Here is a tiny trained network, its code and every weight. The questions are about switching its units off for an input and a target symbol, where a switched-off unit gives its printed mean instead of its output.

import numpy as np


def w(rows, s, z=0):
    codes = np.array(rows[::2]) - 128.0
    scale = np.full(codes.shape[1], s)
    scale[-1] = z or s
    return codes * scale


def f(y):
    return np.maximum(y, 0)


def softmax(a):
    e = np.exp(a - a.max(-1, keepdims=True))
    return e / e.sum(-1, keepdims=True)


def log_softmax(a):
    a = a - a.max(-1, keepdims=True)
    return a - np.log(np.exp(a).sum(-1, keepdims=True))


def net(x, mask):
    ids = ['ΓΔΠαβεζηθμξφω'.index(c) for c in x.split()]
    T = len(ids)
    res = E[ids] + P[:T]
    r = res
    for j in range(3):
        rows = slice(3 * j, 3 * j + 3)
        q, k, v = (r @ M[0][rows].T for M in (Q, K, V))
        z = softmax(np.where(np.tri(T) > 0, q @ k.T / 3**0.5, -1e9)) @ v
        o = O[0][rows]
        res = res + np.where(mask[j], z, o[:, -1]) @ o[:, :-1]
    y = f(res @ A[0][:, :-1].T + A[0][:, -1])
    res = res + np.where(mask[3:27], y, B[0][:, -1]) @ B[0][:, :-1]
    return log_softmax(res[-1] @ U[:, :-1].T + U[:, -1])


Q, K, V, O, A, B = {}, {}, {}, {}, {}, {}
E = w([
[168,135,150],'Γ',
[114,152,146],'Δ',
[120,166,151],'Π',
[113,149,148],'α',
[102,139,144],'β',
[143,101,183],'ε',
[126,76,169],'ζ',
[58,128,117],'η',
[127,90,89],'θ',
[58,161,55],'μ',
[181,191,25],'ξ',
[130,7,152],'φ',
[239,69,128],'ω',
],0.022)
P = w([
[127,195,225],'0',
[156,93,112],'1',
[134,76,81],'2',
[78,84,27],'3',
[78,83,9],'4',
[90,80,1],'5',
],0.0073)
Q[0] = w([
[176,144,82],'head 0',
[143,94,98],'head 0',
[109,60,173],'head 0',
[3,184,170],'head 1',
[73,239,82],'head 1',
[90,93,186],'head 1',
[77,118,185],'head 2',
[112,104,145],'head 2',
[31,113,243],'head 2',
],0.015)
K[0] = w([
[153,137,187],'head 0',
[122,228,165],'head 0',
[110,135,63],'head 0',
[108,34,89],'head 1',
[126,70,4],'head 1',
[156,92,148],'head 1',
[133,56,39],'head 2',
[164,85,108],'head 2',
[151,83,48],'head 2',
],0.016)
V[0] = w([
[197,60,192],'head 0',
[94,44,102],'head 0',
[125,158,215],'head 0',
[119,158,247],'head 1',
[36,138,155],'head 1',
[101,78,147],'head 1',
[92,233,148],'head 2',
[19,42,94],'head 2',
[29,100,209],'head 2',
],0.013)
O[0] = w([
[110,50,101,165],'head 0',
[153,122,194,82],'head 0',
[50,134,116,251],'head 0',
[42,147,98,205],'head 1',
[65,161,222,158],'head 1',
[70,71,185,141],'head 1',
[90,226,115,60],'head 2',
[160,113,219,144],'head 2',
[52,122,253,253],'head 2',
],0.011,0.003)
A[0] = w([
[198,123,79,101],'neuron 0',
[140,115,217,119],'neuron 1',
[110,67,115,87],'neuron 2',
[81,117,54,110],'neuron 3',
[114,177,160,52],'neuron 4',
[71,98,160,160],'neuron 5',
[93,105,146,133],'neuron 6',
[68,96,66,167],'neuron 7',
[136,116,201,54],'neuron 8',
[171,129,93,98],'neuron 9',
[125,166,117,74],'neuron 10',
[117,92,163,87],'neuron 11',
[163,111,145,156],'neuron 12',
[116,90,241,74],'neuron 13',
[158,115,136,127],'neuron 14',
[156,204,154,122],'neuron 15',
[125,202,251,98],'neuron 16',
[126,117,104,135],'neuron 17',
[145,171,172,117],'neuron 18',
[113,220,180,180],'neuron 19',
[81,133,100,145],'neuron 20',
[95,164,62,209],'neuron 21',
[73,88,193,115],'neuron 22',
[40,141,74,2],'neuron 23',
],0.012,0.0084)
B[0] = w([
[136,173,202,188],'neuron 0',
[40,82,72,214],'neuron 1',
[158,203,118,177],'neuron 2',
[108,135,145,199],'neuron 3',
[96,97,44,159],'neuron 4',
[165,143,245,223],'neuron 5',
[234,105,244,182],'neuron 6',
[218,152,143,213],'neuron 7',
[31,141,79,186],'neuron 8',
[44,122,216,165],'neuron 9',
[179,92,89,146],'neuron 10',
[116,150,57,179],'neuron 11',
[42,207,57,163],'neuron 12',
[87,102,23,250],'neuron 13',
[75,142,55,151],'neuron 14',
[121,57,41,159],'neuron 15',
[156,97,146,227],'neuron 16',
[147,116,162,151],'neuron 17',
[60,78,130,155],'neuron 18',
[43,111,150,209],'neuron 19',
[150,145,165,181],'neuron 20',
[124,99,177,214],'neuron 21',
[253,103,166,239],'neuron 22',
[158,178,40,197],'neuron 23',
],0.0053,0.021)
U = w([
[119,163,9,57],'Γ',
[90,193,128,134],'Δ',
[71,209,79,31],'Π',
[91,190,139,112],'α',
[106,166,175,158],'β',
[170,155,180,100],'ε',
[168,101,165,139],'ζ',
[93,114,137,120],'η',
[133,110,78,255],'θ',
[73,139,69,162],'μ',
[184,192,113,175],'ξ',
[158,64,77,103],'φ',
[214,92,64,116],'ω',
],0.013,0.0068)

Each question gives the input, a string of symbols that net reads in full, and the target symbol t.
The units are the heads (3 rows each of Q, K, V and O) and the neurons (one row each of A and B). Each row of codes is followed by its name. A weight is (code - 128) times the scale printed after its matrix; where a second scale follows, it is the last column's (O, A, B and U).
mask holds one flag per unit, heads first, then neurons. A switched-off unit (its flag False) gives its mean, the last column of its rows in O or B, instead of its output. The means were averaged over made-up inputs and are rounded, as every weight is.
A unit's drop is (log p(t) with every unit on - log p(t) with that unit switched off) / (log p(t) with every unit on - log p(t) with every unit switched off).
The circuit of an input: a set's keep is (log p(t) with only the set's units on - log p(t) with every unit switched off) / (log p(t) with every unit on - log p(t) with every unit switched off). Starting from the 12 units with the biggest drops (on a tie, the unit counted first), units are removed one at a time, each time the one whose removal leaves the highest keep (on an exact tie, the one counted first), for as long as the keep stays at least 0.8.
circuit, biggest first: the units of the circuit, biggest drop first
k most important neurons: the k neurons with the biggest drops, biggest first
heads that matter: for each layer, one digit per head in row order, 1 if its drop is at least 0.15 and else 0, layers parted by /
input β η Δ φ η, target φ: circuit, biggest first => (neuron 13; head 2; head 1)
input η β ω Γ Π, target ω: circuit, biggest first => (head 1)
input Γ β β β θ, target Γ: 2 most important neurons => (neuron 23; neuron 22)
input ω η Γ φ Δ, target φ: circuit, biggest first => (head 1; head 2; head 0; neuron 13)
input β ξ η Γ, target β: circuit, biggest first => (neuron 13; head 2)
input ζ α Δ ω, target ζ: heads that matter => 011
input Π ω ω η, target ω: heads that matter => 001
input ξ Γ θ, target ξ: heads that matter => 000
input Γ φ ζ, target φ: circuit, biggest first => (head 2; neuron 13)
input η β Π Π φ ε, target φ: heads that matter => 001
input ζ Π Γ ε, target ε: heads that matter => 010
input ω ε Δ φ β α, target φ: circuit, biggest first => (head 1; head 2; head 0; neuron 13)
input ε μ Π θ, target ε: heads that matter => 000
input Δ Γ ξ ζ η, target ξ: heads that matter => 001
input μ η θ, target μ: heads that matter => 111
input η α ξ, target ξ: 3 most important neurons => (neuron 13; neuron 1; neuron 0)
input Γ μ α β Γ Γ, target Γ: most important neuron => (neuron 5)
input Δ θ ξ Γ β, target ξ: circuit, biggest first => (neuron 0; head 2; neuron 13; head 0)
input ω ε Γ, target ω: circuit, biggest first => (head 2; head 1)
input α Γ ε, target ε: 2 most important neurons => (neuron 13; neuron 1)
input ζ Δ Π θ ε Γ, target ζ: heads that matter => 101
input Γ Π μ ω η, target ω: most important neuron => (neuron 5)
input ξ ζ θ θ ξ θ, target ξ: heads that matter => 110
input ε Π ζ Δ μ ζ, target μ: heads that matter => 101
input η Π ω, target η: heads that matter => 001
input ε ξ Π ζ, target ξ: heads that matter => 101
